Below is a small trained network, with its code and all its weights. Each question gives an input and a class and asks what happens when units are switched off, that is, made to give their printed mean instead of their output.

import numpy as np


def w(rows, s, z=0):
    codes = np.array(rows[::2]) - 128.0
    scale = np.full(codes.shape[1], s)
    scale[-1] = z or s
    return codes * scale


def norm(h):
    return h / np.sqrt((h * h).mean(-1, keepdims=True) + 1e-5)


def f(y):
    return y / 2 * (1 + np.tanh(0.7978845608 * (y + 0.044715 * y**3)))


def log_softmax(a):
    a = a - a.max(-1, keepdims=True)
    return a - np.log(np.exp(a).sum(-1, keepdims=True))


def net(x, mask):
    res = np.array(x, float).reshape(1, 4) / 4 @ E
    u = 0
    for l in range(3):
        y = f(norm(res) @ A[l][:, :-1].T + A[l][:, -1])
        res = res + np.where(mask[u : u + 12], y, B[l][:, -1]) @ B[l][:, :-1]
        u += 12
    return log_softmax(norm(res)[-1] @ U[:, :-1].T + U[:, -1])


A, B = {}, {}
E = w([
[134,2,234,93,21,50,155,112,118,162,80],'x0',
[156,118,237,196,154,86,44,144,118,125,193],'x1',
[174,200,217,134,133,119,217,74,165,179,185],'x2',
[232,82,133,159,37,153,193,35,78,97,125],'x3',
],0.0079)
A[0] = w([
[104,129,59,198,84,162,167,126,88,62,142,74],'L0N1',
[128,155,160,68,185,27,75,107,182,83,169,6],'L0N2',
[2,126,65,152,169,150,125,152,201,160,187,75],'L0N3',
[155,127,144,126,41,143,155,109,101,56,143,50],'L0N4',
[159,92,81,200,154,113,2,209,181,110,56,138],'L0N5',
[68,88,192,147,111,97,154,177,63,110,217,93],'L0N6',
[218,48,68,206,142,64,85,143,55,118,205,87],'L0N7',
[99,193,111,142,210,208,66,122,157,164,166,94],'L0N8',
[184,253,122,137,181,171,102,90,118,101,131,3],'L0N9',
[68,142,103,64,65,87,241,81,145,152,79,5],'L0N10',
[203,42,156,137,93,80,152,63,39,138,47,174],'L0N11',
[146,116,235,101,97,101,56,153,108,197,84,114],'L0N12',
],0.0065,0.0022)
B[0] = w([
[121,134,198,84,150,118,116,86,139,166,116,170],'L0N1',
[129,207,100,65,131,86,163,105,135,64,59,145],'L0N2',
[126,62,67,97,94,158,134,176,137,87,77,186],'L0N3',
[147,164,178,127,67,159,117,123,101,134,115,170],'L0N4',
[59,142,156,105,100,173,67,107,44,135,143,202],'L0N5',
[50,125,121,123,128,74,146,1,166,167,167,159],'L0N6',
[111,113,99,203,113,150,132,84,128,203,36,183],'L0N7',
[173,29,77,111,183,129,179,141,104,86,100,196],'L0N8',
[165,73,117,99,172,148,91,117,161,159,197,183],'L0N9',
[117,200,88,156,118,167,145,110,166,168,103,200],'L0N10',
[226,173,101,206,107,145,143,131,165,70,215,254],'L0N11',
[147,112,82,148,173,71,83,28,142,135,93,194],'L0N12',
],0.0075,0.0072)
A[1] = w([
[195,149,140,99,124,13,158,106,127,143,106,129],'L1N1',
[102,177,67,85,134,193,133,157,106,174,60,117],'L1N2',
[67,153,95,126,128,151,159,130,146,152,102,3],'L1N3',
[150,124,113,98,89,121,173,161,115,140,101,95],'L1N4',
[175,134,188,181,104,87,115,124,96,120,173,142],'L1N5',
[108,89,254,103,107,47,139,134,140,122,118,95],'L1N6',
[112,147,175,126,70,154,125,99,94,121,158,79],'L1N7',
[127,126,132,125,170,29,116,115,172,153,133,120],'L1N8',
[92,153,119,151,86,196,62,168,183,106,46,98],'L1N9',
[158,132,161,117,79,124,202,98,125,89,174,97],'L1N10',
[208,176,84,70,167,118,170,188,138,122,156,101],'L1N11',
[82,127,147,61,134,123,86,197,54,116,109,59],'L1N12',
],0.0093,0.0029)
B[1] = w([
[108,205,96,79,172,213,99,152,97,92,42,198],'L1N1',
[99,147,174,108,102,120,180,102,80,232,166,255],'L1N2',
[57,119,173,95,114,131,144,177,171,196,107,153],'L1N3',
[172,189,155,162,89,117,112,141,162,180,130,149],'L1N4',
[60,144,117,109,73,92,114,201,125,182,107,232],'L1N5',
[187,216,102,57,231,119,111,82,212,180,138,163],'L1N6',
[180,119,50,100,91,42,97,158,152,92,117,160],'L1N7',
[47,162,189,86,226,172,135,22,153,51,70,173],'L1N8',
[103,170,191,108,78,115,202,90,112,73,179,199],'L1N9',
[168,113,162,47,116,200,148,231,124,50,80,225],'L1N10',
[76,53,243,254,163,135,126,152,230,122,148,209],'L1N11',
[117,179,141,125,139,127,120,135,30,55,178,190],'L1N12',
],0.0074,0.0064)
A[2] = w([
[170,210,201,156,61,151,138,95,110,42,48,235],'L2N1',
[244,114,106,140,49,134,210,200,176,197,48,119],'L2N2',
[56,142,107,191,43,173,148,117,122,183,39,161],'L2N3',
[134,135,114,170,94,9,34,140,106,158,105,24],'L2N4',
[139,25,109,128,79,20,50,124,127,97,178,88],'L2N5',
[245,80,53,125,155,97,184,118,57,148,67,146],'L2N6',
[41,136,71,113,176,66,148,226,6,112,108,93],'L2N7',
[104,192,180,131,117,40,114,165,142,120,69,94],'L2N8',
[145,107,96,178,212,124,153,168,183,96,141,1],'L2N9',
[95,82,77,246,132,64,81,166,97,90,101,142],'L2N10',
[54,157,1,124,130,97,97,227,129,86,66,65],'L2N11',
[250,130,152,131,64,134,122,163,205,149,131,142],'L2N12',
],0.007,0.0026)
B[2] = w([
[143,127,102,154,129,76,118,93,152,64,103,254],'L2N1',
[120,145,88,80,58,89,77,254,156,60,105,242],'L2N2',
[159,116,129,102,154,19,114,169,145,141,195,198],'L2N3',
[45,49,103,207,222,127,214,216,139,200,121,145],'L2N4',
[138,153,95,207,172,92,192,88,151,155,122,145],'L2N5',
[212,233,149,108,104,194,42,148,166,139,115,153],'L2N6',
[164,116,242,83,65,144,113,149,62,2,164,182],'L2N7',
[40,142,108,135,152,230,107,138,106,163,158,145],'L2N8',
[183,82,208,161,91,185,167,101,157,131,180,146],'L2N9',
[104,125,140,165,92,74,203,127,98,195,114,156],'L2N10',
[69,118,162,145,114,117,87,74,46,137,105,144],'L2N11',
[98,85,79,100,160,163,113,170,103,72,25,221],'L2N12',
],0.0082,0.0083)
U = w([
[67,99,190,79,129,156,109,141,3,58,185,200],'0',
[66,198,139,87,228,110,74,29,159,111,55,117],'1',
[65,145,127,76,100,95,198,200,184,227,135,118],'2',
[208,142,103,149,162,211,57,59,91,223,164,75],'3',
[150,52,185,169,220,210,189,140,207,131,185,126],'4',
[92,76,95,251,130,38,127,103,106,190,91,103],'5',
[183,160,119,125,71,84,127,66,93,127,181,1],'6',
[192,162,70,129,70,120,101,198,165,17,58,181],'7',
],0.014,0.0037)

Each question gives the input, the list of numbers given to net, and the class t.
The units are the neurons (one row each of A and B). Each row of codes is followed by its name. A weight is (code - 128) times the scale printed after its matrix; where a second scale follows, it is the last column's (A, B and U).
mask holds one flag per neuron, layer by layer. A switched-off neuron (its flag False) gives its mean, the last column of its row in B, instead of its output. The means were averaged over made-up inputs and are rounded, as every weight is.
A unit's drop is (log p(t) with every unit on - log p(t) with that unit switched off) / (log p(t) with every unit on - log p(t) with every unit switched off).
The circuit of an input: a set's keep is (log p(t) with only the set's units on - log p(t) with every unit switched off) / (log p(t) with every unit on - log p(t) with every unit switched off). Starting from the 12 units with the biggest drops (on a tie, the unit counted first), units are removed one at a time, each time the one whose removal leaves the highest keep (on an exact tie, the one counted first), for as long as the keep stays at least 0.8.
circuit, biggest first: the units of the circuit, biggest drop first
most important unit: the unit with the biggest drop
top k neurons in layer l: the k neurons of layer l with the biggest drops, biggest first
drop of u: that unit's drop, to one decimal
input [2,7,-5,8], class 5: top 3 neurons in layer 2 => L2N4, L2N10, L2N5
input [4,6,-1,1], class 5: top 3 neurons in layer 0 => L0N7, L0N11, L0N1
input [-3,0,-5,5], class 6: circuit, biggest first => L1N10, L2N2, L2N12
input [8,7,-3,-2], class 1: circuit, biggest first => L1N6
input [5,-5,-4,-2], class 2: circuit, biggest first => L0N10, L1N2
input [-4,8,5,-3], class 4: circuit, biggest first => L0N8, L2N9
input [-6,-7,0,-7], class 0: top 2 neurons in layer 2 => L2N7, L2N11
input [-5,0,-1,-1], class 4: top 2 neurons in layer 1 => L1N11, L1N5
input [5,5,-2,0], class 1: top 2 neurons in layer 0 => L0N6, L0N12
input [-6,-6,-7,8], class 6: top 2 neurons in layer 0 => L0N8, L0N12
input [7,-2,-4,-7], class 0: top 2 neurons in layer 0 => L0N5, L0N1
input [-5,-4,1,-7], class 0: top 2 neurons in layer 2 => L2N7, L2N11
input [-7,3,-6,5], class 3: top 2 neurons in layer 0 => L0N7, L0N9
input [-1,4,-4,6], class 5: circuit, biggest first => L0N7
input [-8,7,7,7], class 4: top 2 neurons in layer 0 => L0N9, L0N5
input [-8,-7,5,6], class 4: drop of L1N11 => 0.3
input [7,-8,-6,-7], class 0: drop of L1N12 => 0.2
input [-4,5,4,-8], class 4: drop of L0N8 => 0.2
input [1,3,-2,-1], class 5: top 3 neurons in layer 0 => L0N5, L0N7, L0N1
input [3,5,-6,-2], class 5: most important unit => L0N5
